[[141 137 120 142 106 129 143 135 104 134 113 113]
 [127 144 131 136 132 128 130 155 132 122 119 114]
 [116 116  98 132 137 129 140 129 129 131 111 123]]
The second-last entry, reading row by row -> 111
The largest entry in the last column: 123
The entry directly below the largest entry -> 129
What is the largest entry in the first row?
A: 143
The top entry of the column that holds the smallest entry is 120
What is the entry in the bottom-left corner?
A: 116
What is the entry in the top-left corner?
A: 141
What is the entry just right of 119?
A: 114
What is the smallest entry?
A: 98
The third-last entry, reading row by row: 131
The entry directly above the smallest entry is 131
What is the fourth entry in reading order?
A: 142

a =
[[123 134 132 127 127 128 133 127 122 123 128 127]
 [124 115 110 139 142 129 109 146 124 129 142 139]
 [151 108 116 129 126 127 111 127 155 149 123 129]]
Read off the 3rd entry in reading order.
Answer: 132
The entry in the bottom-right corner is 129
The first entry of the smallest entry's row is 151
Read off the first entry in reading order.
Answer: 123
The top-right entry: 127
The largest entry in the last row: 155
The entry just right of 149: 123
Read off the minimum.
Answer: 108
The entry just left of 109 -> 129
Read off the 2nd entry on the main diagonal.
Answer: 115
Read off the entry directly below 109.
Answer: 111
The entry just left of the largest entry: 127

W =
116,120,122,127
119,146,115,142
130,140,134,118
99,136,131,108
The largest entry in the first row -> 127
Read off the bottom-left entry.
99
The entry in the top-left corner is 116
Read off the last entry, reading row by row.
108
Read off the entry just right of 136.
131

[[126 142 137 136 128 125 118]
 [132 126 129 122 139 122 129]
 [131 158 151 147 130 130 114]
 [131 148 144 140 131 129 120]
 [119 124 121 131 109 131 124]
 [132 145 142 140 129 132 122]
 [128 126 128 121 136 120 124]
 [132 151 146 142 131 130 118]
 [117 127 123 127 120 121 119]
 [114 133 128 118 136 103 107]]
Indices start at 1.
The bottom-right entry -> 107
The bottom entry of the column that holds the largest entry -> 133
The top entry of the column that holds the smallest entry: 125
Find the entry directly above the largest entry.
Answer: 126
The entry directly above the smallest entry -> 121
The entry directly below 147 is 140
Find the entry just right of 139.
Answer: 122
Find the entry in row 1 and column 1.
Answer: 126
The bottom entry of the column that holds the smallest entry -> 103
Find the entry at row 2, column 3.
Answer: 129
The entry at row 3, column 1: 131
The top-right entry -> 118
Find the entry in row 1 and column 2.
Answer: 142
Find the entry in the bottom-left corner.
Answer: 114
Find the entry directly below the largest entry.
Answer: 148
The entry in row 3 and column 2 -> 158

data =
[[121 100 150 112 130 114 125 112 134 140 111 120]
 [127 142 104 134 120 130 124 130 122 113 134 126]
 [131 143 115 135 126 136 128 137 120 120 137 132]
 [127 123 144 125 110 119 118 144 106 128 124 130]
 [120 124 105 121 136 128 128 106 136 119 123 118]
 [115 101 137 104 143 125 127 104 124 136 109 119]]
Rows and columns are numbered from 1.
The entry in row 1 and column 1 is 121
The entry in the bottom-right corner: 119
Find the bottom-left entry.
115
Find the entry just right of the smallest entry.
150
Find the entry at row 2, column 1.
127
Find the entry in the top-right corner.
120
Find the entry directly below 105.
137
The entry at row 3, column 2: 143
Find the entry in row 2 and column 3.
104
Find the entry directly below the smallest entry.
142
The entry just right of the largest entry: 112
The entry in row 3 and column 1 is 131
Find the entry in row 1 and column 2.
100
Find the entry just left of 140.
134
